Here is a tiny trained network, its code and every weight. The questions are about switching its units off for an input and a target symbol, where a switched-off unit gives its printed mean instead of its output.

import numpy as np


def w(rows, s, z=0):
    codes = np.array(rows[::2]) - 128.0
    scale = np.full(codes.shape[1], s)
    scale[-1] = z or s
    return codes * scale


def norm(h):
    return h / np.sqrt((h * h).mean(-1, keepdims=True) + 1e-5)


def f(y):
    return y / 2 * (1 + np.tanh(0.7978845608 * (y + 0.044715 * y**3)))


def softmax(a):
    e = np.exp(a - a.max(-1, keepdims=True))
    return e / e.sum(-1, keepdims=True)


def log_softmax(a):
    a = a - a.max(-1, keepdims=True)
    return a - np.log(np.exp(a).sum(-1, keepdims=True))


def net(x, mask):
    ids = ['αβδεζημξπτψ'.index(c) for c in x.split()]
    T = len(ids)
    res = E[ids] + P[:T]
    u = 0
    for l in range(3):
        q, k, v = (norm(res) @ M[l].T for M in (Q, K, V))
        z = softmax(np.where(np.tri(T) > 0, q @ k.T / 4**0.5, -1e9)) @ v
        res = res + np.where(mask[u], z, O[l][:, -1]) @ O[l][:, :-1]
        u += 1
        y = f(norm(res) @ A[l][:, :-1].T + A[l][:, -1])
        res = res + np.where(mask[u : u + 4], y, B[l][:, -1]) @ B[l][:, :-1]
        u += 4
    return log_softmax(norm(res)[-1] @ U[:, :-1].T + U[:, -1])


Q, K, V, O, A, B = {}, {}, {}, {}, {}, {}
E = w([
[165,165,121,146,146,107],'α',
[56,105,145,161,118,79],'β',
[119,142,155,92,95,70],'δ',
[152,149,116,111,174,144],'ε',
[119,176,109,115,137,139],'ζ',
[111,119,165,193,158,123],'η',
[158,161,153,148,105,71],'μ',
[45,173,70,69,106,188],'ξ',
[155,118,85,184,117,62],'π',
[70,89,41,10,171,228],'τ',
[147,89,108,24,97,114],'ψ',
],0.012)
P = w([
[105,142,89,140,179,85],'0',
[40,121,140,94,125,142],'1',
[136,97,133,111,232,1],'2',
[125,149,119,141,152,117],'3',
[55,130,134,90,114,155],'4',
[143,107,132,109,206,26],'5',
[141,155,128,148,134,140],'6',
[69,139,124,84,103,164],'7',
[144,112,135,97,203,45],'8',
[159,157,129,147,111,159],'9',
[86,146,115,81,85,175],'10',
[139,119,133,83,193,70],'11',
[168,162,129,146,106,171],'12',
],0.0091)
Q[0] = w([
[166,138,67,156,70,159],'L0H0',
[147,254,252,114,167,89],'L0H0',
[166,115,66,144,102,72],'L0H0',
[125,119,179,143,66,131],'L0H0',
],0.0094)
K[0] = w([
[100,160,2,87,105,49],'L0H0',
[147,165,235,70,100,111],'L0H0',
[122,151,109,180,110,70],'L0H0',
[89,91,164,131,40,121],'L0H0',
],0.0088)
V[0] = w([
[90,239,138,136,92,85],'L0H0',
[229,135,253,107,105,102],'L0H0',
[129,183,220,91,143,167],'L0H0',
[79,119,96,216,27,129],'L0H0',
],0.0022)
O[0] = w([
[170,130,86,168,195,80,247],'L0H0',
[69,198,2,87,131,105,88],'L0H0',
[194,58,1,226,76,106,100],'L0H0',
[175,92,249,78,145,137,109],'L0H0',
],0.0034,0.0015)
A[0] = w([
[115,112,130,93,177,150,4],'L0N0',
[173,190,99,172,158,142,56],'L0N1',
[111,68,88,66,117,162,227],'L0N2',
[98,10,146,136,120,198,79],'L0N3',
],0.011,0.002)
B[0] = w([
[208,64,127,188,105,60,151],'L0N0',
[115,71,250,77,83,119,232],'L0N1',
[169,121,198,4,234,108,252],'L0N2',
[102,254,130,71,127,82,156],'L0N3',
],0.0059,0.0033)
Q[1] = w([
[113,155,246,92,121,62],'L1H0',
[125,23,91,101,105,125],'L1H0',
[181,150,199,174,140,66],'L1H0',
[92,112,112,109,92,218],'L1H0',
],0.012)
K[1] = w([
[159,113,155,81,27,197],'L1H0',
[136,6,145,50,154,45],'L1H0',
[223,105,153,197,56,189],'L1H0',
[58,155,189,46,254,116],'L1H0',
],0.0085)
V[1] = w([
[189,191,150,155,27,146],'L1H0',
[170,4,64,146,52,109],'L1H0',
[135,175,143,128,237,129],'L1H0',
[120,62,180,100,140,150],'L1H0',
],0.0039)
O[1] = w([
[180,254,108,131,192,110,119],'L1H0',
[205,46,12,248,123,115,1],'L1H0',
[96,65,233,107,64,199,156],'L1H0',
[107,82,141,182,91,255,150],'L1H0',
],0.0037,0.0017)
A[1] = w([
[155,126,156,83,143,130,254],'L1N0',
[120,90,91,106,111,93,223],'L1N1',
[72,156,36,100,95,106,184],'L1N2',
[114,107,138,77,200,250,80],'L1N3',
],0.011,0.0024)
B[1] = w([
[102,97,142,239,44,125,254],'L1N0',
[177,177,151,253,147,215,185],'L1N1',
[104,20,96,134,64,94,176],'L1N2',
[153,161,63,241,147,94,228],'L1N3',
],0.007,0.0052)
Q[2] = w([
[187,140,164,192,196,53],'L2H0',
[157,50,120,63,54,240],'L2H0',
[120,147,85,39,110,246],'L2H0',
[65,84,153,85,60,168],'L2H0',
],0.011)
K[2] = w([
[255,138,120,62,72,237],'L2H0',
[100,63,209,183,185,57],'L2H0',
[31,67,175,149,215,114],'L2H0',
[65,135,177,147,141,46],'L2H0',
],0.0091)
V[2] = w([
[205,155,138,214,54,111],'L2H0',
[158,40,173,120,89,155],'L2H0',
[254,74,134,39,192,114],'L2H0',
[182,101,187,90,42,103],'L2H0',
],0.0055)
O[2] = w([
[148,162,177,190,105,123,255],'L2H0',
[174,64,140,140,42,87,142],'L2H0',
[97,39,173,149,189,2,32],'L2H0',
[52,151,231,179,61,91,179],'L2H0',
],0.0058,0.0034)
A[2] = w([
[30,130,98,53,115,164,3],'L2N0',
[201,138,191,78,126,127,218],'L2N1',
[152,126,206,187,94,135,162],'L2N2',
[105,118,228,2,84,153,134],'L2N3',
],0.0092,0.0044)
B[2] = w([
[121,87,250,164,103,118,137],'L2N0',
[57,114,121,158,129,120,175],'L2N1',
[150,124,165,86,133,154,254],'L2N2',
[181,125,55,120,177,94,173],'L2N3',
],0.015,0.008)
U = w([
[236,97,137,49,115,111,67],'α',
[7,115,144,167,100,183,129],'β',
[112,139,88,109,36,90,172],'δ',
[172,51,129,158,77,215,111],'ε',
[173,196,125,63,140,178,101],'ζ',
[82,107,168,81,185,209,135],'η',
[58,237,192,133,171,103,88],'μ',
[82,205,92,205,137,166,153],'ξ',
[243,175,142,234,148,114,42],'π',
[126,133,81,111,182,92,254],'τ',
[88,48,151,158,116,46,149],'ψ',
],0.013,0.0069)

Each question gives the input, a string of symbols that net reads in full, and the target symbol t.
The units are the heads (4 rows each of Q, K, V and O) and the neurons (one row each of A and B). Each row of codes is followed by its name. A weight is (code - 128) times the scale printed after its matrix; where a second scale follows, it is the last column's (O, A, B and U).
mask holds one flag per unit, layer by layer, with each layer's heads first. A switched-off unit (its flag False) gives its mean, the last column of its rows in O or B, instead of its output. The means were averaged over made-up inputs and are rounded, as every weight is.
A unit's drop is (log p(t) with every unit on - log p(t) with that unit switched off) / (log p(t) with every unit on - log p(t) with every unit switched off).
The circuit of an input: a set's keep is (log p(t) with only the set's units on - log p(t) with every unit switched off) / (log p(t) with every unit on - log p(t) with every unit switched off). Starting from the 12 units with the biggest drops (on a tie, the unit counted first), units are removed one at a time, each time the one whose removal leaves the highest keep (on an exact tie, the one counted first), for as long as the keep stays at least 0.8.
units of the circuit, in order: the units of the circuit, biggest drop first
most important unit: the unit with the biggest drop
top k neurons: the k neurons with the biggest drops, biggest first
k most important neurons of layer l: the k neurons of layer l with the biggest drops, biggest first
input μ α η ξ η π ε ψ α, target ψ: top 2 neurons -> L0N2, L0N1
input ε μ α η δ, target α: most important unit -> L2N3
input π ζ α τ ψ α μ ξ ξ, target ξ: top 2 neurons -> L1N3, L1N0
input α ε ψ α ψ ψ α μ β δ β, target ψ: units of the circuit, in order -> L1N3, L2N3
input μ μ π π ψ π β ξ μ, target ξ: top 3 neurons -> L1N0, L0N2, L1N3
input η ψ ψ μ μ ψ δ τ π ψ α, target ζ: top 2 neurons -> L0N1, L0N2
input η τ τ μ τ ξ, target τ: units of the circuit, in order -> L2H0, L0N2
input μ τ μ, target τ: units of the circuit, in order -> L2H0, L1N3, L2N2
input η μ ε, target μ: top 3 neurons -> L1N3, L0N2, L2N1
input τ β ψ α π β ε β π π η, target μ: top 2 neurons -> L2N0, L0N3
input ε ζ β μ β β δ β ξ μ μ β, target μ: units of the circuit, in order -> L1H0, L2H0
input ε β α ξ α μ π π τ ζ, target ζ: 2 most important neurons of layer 1 -> L1N1, L1N2
input τ ζ α π τ η, target τ: 2 most important neurons of layer 0 -> L0N1, L0N2
input μ π μ ζ ζ, target ξ: units of the circuit, in order -> L1N3
input ζ η η τ, target τ: top 2 neurons -> L0N2, L0N0
input μ π β β β, target ψ: 3 most important neurons of layer 1 -> L1N3, L1N2, L1N0
input μ ζ δ, target μ: top 2 neurons -> L1N3, L2N3
input τ ψ α ζ ψ α τ π π τ π π, target τ: units of the circuit, in order -> L0N2, L2H0, L1N3
input ψ τ μ ε π δ, target π: top 3 neurons -> L1N1, L0N2, L1N0
input μ μ α, target μ: 2 most important neurons of layer 0 -> L0N2, L0N0
input τ μ ζ, target τ: top 2 neurons -> L0N2, L1N3
input π ψ ξ τ δ ψ α μ, target δ: most important neuron of layer 0 -> L0N2
input η ε μ, target μ: 3 most important neurons of layer 1 -> L1N2, L1N3, L1N0
input π π μ ψ β ψ, target ψ: top 2 neurons -> L0N2, L2N1
input ψ ζ ξ δ μ μ μ ε τ π μ α η, target η: top 3 neurons -> L2N2, L0N2, L1N3
input μ π μ η π ε μ ε μ ξ, target ξ: top 4 neurons -> L1N3, L0N2, L2N2, L2N3
input μ ψ τ μ π ξ ε τ ψ, target ψ: units of the circuit, in order -> L2N1
input μ β μ ξ η ε μ ψ, target τ: top 3 neurons -> L0N2, L2N3, L2N1
